Below is a small trained network, with its code and all its weights. Each question gives an input and a class and asks what happens when units are switched off, that is, made to give their printed mean instead of their output.

import numpy as np


def w(rows, s, z=0):
    codes = np.array(rows[::2]) - 128.0
    scale = np.full(codes.shape[1], s)
    scale[-1] = z or s
    return codes * scale


def norm(h):
    return h / np.sqrt((h * h).mean(-1, keepdims=True) + 1e-5)


def f(y):
    return y / 2 * (1 + np.tanh(0.7978845608 * (y + 0.044715 * y**3)))


def log_softmax(a):
    a = a - a.max(-1, keepdims=True)
    return a - np.log(np.exp(a).sum(-1, keepdims=True))


def net(x, mask):
    res = np.array(x, float).reshape(1, 4) / 4 @ E
    u = 0
    for l in range(3):
        y = f(norm(res) @ A[l][:, :-1].T + A[l][:, -1])
        res = res + np.where(mask[u : u + 10], y, B[l][:, -1]) @ B[l][:, :-1]
        u += 10
    return log_softmax(norm(res)[-1] @ U[:, :-1].T + U[:, -1])


A, B = {}, {}
E = w([
[114,248,124],'x0',
[134,128,130],'x1',
[41,119,82],'x2',
[190,183,31],'x3',
],0.0012)
A[0] = w([
[98,127,2,238],'L0N1',
[164,145,34,46],'L0N2',
[157,140,53,101],'L0N3',
[139,9,78,91],'L0N4',
[117,231,131,99],'L0N5',
[94,229,156,152],'L0N6',
[94,79,183,250],'L0N7',
[124,216,119,94],'L0N8',
[227,169,26,105],'L0N9',
[235,147,194,175],'L0N10',
],0.0042,0.0012)
B[0] = w([
[145,98,196,250],'L0N1',
[115,158,168,148],'L0N2',
[69,125,165,149],'L0N3',
[134,85,71,172],'L0N4',
[156,74,95,171],'L0N5',
[227,87,71,192],'L0N6',
[198,158,185,207],'L0N7',
[75,4,104,158],'L0N8',
[126,143,226,202],'L0N9',
[238,125,75,175],'L0N10',
],0.0032,0.0017)
A[1] = w([
[124,152,10,109],'L1N1',
[95,144,99,58],'L1N2',
[63,5,138,201],'L1N3',
[135,72,103,23],'L1N4',
[127,152,171,182],'L1N5',
[99,214,50,254],'L1N6',
[124,52,143,112],'L1N7',
[121,167,105,54],'L1N8',
[116,47,202,146],'L1N9',
[115,46,70,37],'L1N10',
],0.0029,0.001)
B[1] = w([
[181,26,76,96],'L1N1',
[113,167,165,84],'L1N2',
[228,186,103,250],'L1N3',
[48,171,101,112],'L1N4',
[199,166,197,159],'L1N5',
[134,35,196,118],'L1N6',
[152,219,112,171],'L1N7',
[56,43,103,80],'L1N8',
[155,211,7,223],'L1N9',
[137,206,68,123],'L1N10',
],0.0017,0.0013)
A[2] = w([
[63,152,124,62],'L2N1',
[32,142,86,134],'L2N2',
[148,186,140,135],'L2N3',
[85,148,118,45],'L2N4',
[147,127,110,101],'L2N5',
[153,177,120,65],'L2N6',
[89,92,253,145],'L2N7',
[190,123,167,254],'L2N8',
[160,116,124,248],'L2N9',
[136,50,160,96],'L2N10',
],0.0043,0.00087)
B[2] = w([
[254,124,134,98],'L2N1',
[235,154,162,119],'L2N2',
[140,154,83,161],'L2N3',
[207,114,182,94],'L2N4',
[131,89,118,136],'L2N5',
[130,100,196,139],'L2N6',
[112,207,156,174],'L2N7',
[52,157,109,252],'L2N8',
[86,116,120,192],'L2N9',
[160,145,88,134],'L2N10',
],0.0032,0.0018)
U = w([
[53,250,232,160],'0',
[88,25,6,162],'1',
[254,141,159,119],'2',
[81,196,83,139],'3',
[33,93,140,3],'4',
],0.0053)

Each question gives the input, the list of numbers given to net, and the class t.
The units are the neurons (one row each of A and B). Each row of codes is followed by its name. A weight is (code - 128) times the scale printed after its matrix; where a second scale follows, it is the last column's (A, B and U).
mask holds one flag per neuron, layer by layer. A switched-off neuron (its flag False) gives its mean, the last column of its row in B, instead of its output. The means were averaged over made-up inputs and are rounded, as every weight is.
A unit's drop is (log p(t) with every unit on - log p(t) with that unit switched off) / (log p(t) with every unit on - log p(t) with every unit switched off).
most important unit: the unit with the biggest drop
top k neurons: the k neurons with the biggest drops, biggest first
top k neurons in layer l: the k neurons of layer l with the biggest drops, biggest first
drop when u is switched off: that unit's drop, to one decimal
input [-7,-5,3,8], class 0: top 2 neurons in layer 0 -> [L0N9; L0N6]
input [-6,0,6,7], class 0: top 2 neurons -> [L0N5; L0N2]
input [4,5,8,-1], class 2: top 4 neurons -> [L0N10; L2N2; L0N4; L0N1]
input [2,0,-3,4], class 0: top 2 neurons in layer 0 -> [L0N9; L0N4]
input [-2,3,7,-5], class 2: most important unit -> L0N9
input [-3,5,6,-5], class 2: top 3 neurons -> [L0N6; L0N10; L0N9]
input [-8,2,-1,8], class 0: top 3 neurons -> [L0N6; L0N9; L0N5]
input [1,-5,5,2], class 2: top 3 neurons -> [L0N7; L0N10; L1N9]
input [-6,3,3,8], class 0: top 4 neurons -> [L0N9; L0N6; L0N2; L0N1]
input [6,2,-2,3], class 1: top 3 neurons -> [L0N8; L0N6; L0N5]
input [-5,5,6,4], class 2: top 2 neurons in layer 0 -> [L0N6; L0N10]
input [7,-7,1,-5], class 1: top 2 neurons -> [L0N6; L0N9]
input [-5,5,8,-5], class 2: top 4 neurons -> [L0N9; L0N6; L0N10; L0N4]
input [-4,4,-1,8], class 0: top neuron in layer 0 -> [L0N9]
input [6,6,1,3], class 1: top 3 neurons in layer 0 -> [L0N6; L0N5; L0N8]
input [7,-4,1,-5], class 1: top 2 neurons -> [L0N6; L0N9]
input [-3,-1,-3,4], class 0: drop when L0N9 is switched off -> 0.9
input [-4,1,1,7], class 0: drop when L0N9 is switched off -> 0.5
input [-7,-2,-3,8], class 0: drop when L0N8 is switched off -> 0.6
input [8,0,-4,1], class 1: most important unit -> L0N8
